Here is a tiny trained network, its code and every weight. The questions are about switching its units off for an input and a target symbol, where a switched-off unit gives its printed mean instead of its output.

import numpy as np


def w(rows, s, z=0):
    codes = np.array(rows[::2]) - 128.0
    scale = np.full(codes.shape[1], s)
    scale[-1] = z or s
    return codes * scale


def norm(h):
    return h / np.sqrt((h * h).mean(-1, keepdims=True) + 1e-5)


def f(y):
    return y / 2 * (1 + np.tanh(0.7978845608 * (y + 0.044715 * y**3)))


def softmax(a):
    e = np.exp(a - a.max(-1, keepdims=True))
    return e / e.sum(-1, keepdims=True)


def log_softmax(a):
    a = a - a.max(-1, keepdims=True)
    return a - np.log(np.exp(a).sum(-1, keepdims=True))


def net(x, mask):
    ids = ['ΓΠΨΩαβεζηξ'.index(c) for c in x.split()]
    T = len(ids)
    res = E[ids] + P[:T]
    u = 0
    for l in range(2):
        r = norm(res)
        for j in range(2):
            rows = slice(2 * j, 2 * j + 2)
            q, k, v = (r @ M[l][rows].T for M in (Q, K, V))
            z = softmax(np.where(np.tri(T) > 0, q @ k.T / 2**0.5, -1e9)) @ v
            o = O[l][rows]
            res = res + np.where(mask[u + j], z, o[:, -1]) @ o[:, :-1]
        u += 2
        y = f(norm(res) @ A[l][:, :-1].T + A[l][:, -1])
        res = res + np.where(mask[u : u + 8], y, B[l][:, -1]) @ B[l][:, :-1]
        u += 8
    return log_softmax(norm(res)[-1] @ U[:, :-1].T + U[:, -1])


Q, K, V, O, A, B = {}, {}, {}, {}, {}, {}
E = w([
[106,69,73,177],'Γ',
[67,117,85,168],'Π',
[169,132,143,190],'Ψ',
[158,29,125,120],'Ω',
[120,78,212,109],'α',
[50,146,111,120],'β',
[99,119,104,37],'ε',
[79,126,113,21],'ζ',
[140,6,202,161],'η',
[131,20,212,153],'ξ',
],0.021)
P = w([
[2,5,129,111],'0',
[64,58,184,149],'1',
[87,112,164,150],'2',
[110,133,176,143],'3',
[147,129,133,154],'4',
[174,140,151,156],'5',
[183,152,153,136],'6',
[194,161,161,126],'7',
[194,168,183,129],'8',
[208,167,187,117],'9',
],0.0061)
Q[0] = w([
[182,93,4,5],'L0H0',
[143,57,208,217],'L0H0',
[142,128,130,125],'L0H1',
[121,138,137,127],'L0H1',
],0.019)
K[0] = w([
[191,122,37,6],'L0H0',
[163,51,144,247],'L0H0',
[134,119,133,135],'L0H1',
[124,139,139,122],'L0H1',
],0.022)
V[0] = w([
[94,81,83,145],'L0H0',
[173,120,53,139],'L0H0',
[230,249,141,170],'L0H1',
[255,248,102,160],'L0H1',
],0.0096)
O[0] = w([
[161,155,154,151,170],'L0H0',
[124,138,170,179,106],'L0H0',
[198,153,253,210,40],'L0H1',
[163,187,241,237,3],'L0H1',
],0.0065,0.0063)
A[0] = w([
[39,143,44,242,108],'L0N0',
[71,112,90,149,115],'L0N1',
[161,201,104,223,144],'L0N2',
[32,74,139,206,104],'L0N3',
[151,252,82,65,196],'L0N4',
[170,90,121,114,35],'L0N5',
[48,245,63,161,4],'L0N6',
[175,222,185,96,62],'L0N7',
],0.017,0.0032)
B[0] = w([
[64,126,175,186,254],'L0N0',
[154,51,125,107,209],'L0N1',
[187,208,57,139,249],'L0N2',
[29,81,158,133,217],'L0N3',
[21,106,133,158,171],'L0N4',
[85,109,149,189,154],'L0N5',
[152,110,7,144,178],'L0N6',
[89,108,230,89,152],'L0N7',
],0.022,0.0073)
Q[1] = w([
[83,124,11,57],'L1H0',
[88,65,58,6],'L1H0',
[13,141,47,246],'L1H1',
[66,190,4,99],'L1H1',
],0.02)
K[1] = w([
[118,232,100,163],'L1H0',
[123,253,192,170],'L1H0',
[15,79,159,206],'L1H1',
[12,42,143,118],'L1H1',
],0.026)
V[1] = w([
[176,160,8,138],'L1H0',
[119,117,155,130],'L1H0',
[17,85,116,120],'L1H1',
[68,129,147,168],'L1H1',
],0.014)
O[1] = w([
[39,116,23,7,92],'L1H0',
[147,124,164,171,138],'L1H0',
[33,255,185,203,246],'L1H1',
[108,122,215,193,203],'L1H1',
],0.0074,0.013)
A[1] = w([
[132,89,155,78,25],'L1N0',
[145,229,152,126,3],'L1N1',
[180,153,59,112,85],'L1N2',
[84,100,72,119,75],'L1N3',
[108,178,137,72,105],'L1N4',
[158,127,189,132,117],'L1N5',
[147,134,187,3,76],'L1N6',
[158,79,50,163,37],'L1N7',
],0.024,0.0035)
B[1] = w([
[135,64,137,109,149],'L1N0',
[147,255,134,91,253],'L1N1',
[97,18,122,160,177],'L1N2',
[221,156,125,130,252],'L1N3',
[72,77,163,117,136],'L1N4',
[69,162,87,153,176],'L1N5',
[95,217,221,129,145],'L1N6',
[127,179,125,228,163],'L1N7',
],0.028,0.007)
U = w([
[71,98,183,183,165],'Γ',
[111,106,110,172,75],'Π',
[157,227,142,139,171],'Ψ',
[244,100,112,178,114],'Ω',
[162,124,232,65,125],'α',
[111,129,1,117,4],'β',
[110,112,110,52,136],'ε',
[100,120,116,47,118],'ζ',
[171,57,140,106,135],'η',
[173,60,146,86,208],'ξ',
],0.013,0.0028)

Each question gives the input, a string of symbols that net reads in full, and the target symbol t.
The units are the heads (2 rows each of Q, K, V and O) and the neurons (one row each of A and B). Each row of codes is followed by its name. A weight is (code - 128) times the scale printed after its matrix; where a second scale follows, it is the last column's (O, A, B and U).
mask holds one flag per unit, layer by layer, with each layer's heads first. A switched-off unit (its flag False) gives its mean, the last column of its rows in O or B, instead of its output. The means were averaged over made-up inputs and are rounded, as every weight is.
A unit's drop is (log p(t) with every unit on - log p(t) with that unit switched off) / (log p(t) with every unit on - log p(t) with every unit switched off).
The circuit of an input: a set's keep is (log p(t) with only the set's units on - log p(t) with every unit switched off) / (log p(t) with every unit on - log p(t) with every unit switched off). Starting from the 12 units with the biggest drops (on a tie, the unit counted first), units are removed one at a time, each time the one whose removal leaves the highest keep (on an exact tie, the one counted first), for as long as the keep stays at least 0.8.
units of the circuit, in order: the units of the circuit, biggest drop first
top k neurons: the k neurons with the biggest drops, biggest first
top k neurons in layer l: the k neurons of layer l with the biggest drops, biggest first
heads that matter: for each layer, one digit per head in row order, 1 if its drop is at least 0.15 and else 0, layers parted by /
drop when u is switched off: that unit's drop, to one decimal
input Ω Ψ Ψ ξ ζ, target ζ: top 3 neurons in layer 0	L0N2, L0N4, L0N0
input Γ Ψ α ζ, target Γ: units of the circuit, in order	L1N1
input β β Ψ Π Π Ψ α, target α: top 2 neurons in layer 1	L1N6, L1N0
input Ω β ξ Ψ, target Γ: heads that matter	01 / 00
input Ψ Ω Ψ Ψ Ψ Ψ, target Ω: top 2 neurons	L0N2, L0N7
input β Ψ Ω Ψ Ω Ω, target Ω: top 3 neurons	L0N0, L0N2, L1N7
input Ψ β ε, target Γ: top 2 neurons in layer 0	L0N2, L0N6
input ξ ξ Ψ α ε, target Γ: top 2 neurons	L0N4, L0N2
input β Ψ Ψ ξ, target ξ: heads that matter	01 / 01
input Ψ Ψ β η, target ξ: top 4 neurons	L0N2, L0N0, L0N6, L0N4
input Ψ ε β Ψ Ω β, target β: top 4 neurons	L0N6, L0N2, L0N4, L1N3
input β Π ε Γ Ψ Ψ Ψ Ψ Ω, target Ω: heads that matter	00 / 01
input β Ω Ψ ζ, target Γ: top 2 neurons	L0N2, L1N1
input β Ψ Ψ α α, target α: top 2 neurons	L0N0, L0N2
input ξ α Ψ ξ Ψ ξ ξ, target ξ: top 4 neurons in layer 0	L0N2, L0N0, L0N6, L0N4
input Ω β β, target β: top 2 neurons in layer 0	L0N6, L0N4
input Ψ Ψ Ψ β Π Ψ Ψ Γ, target Γ: top neuron in layer 0	L0N3
input Ω ζ Ψ ζ Ψ ε Ψ β Ψ Ψ, target Ω: drop when L1N2 is switched off	0.9
input Ψ β Ω Ψ Γ ζ, target ζ: drop when L1H1 is switched off	-0.1
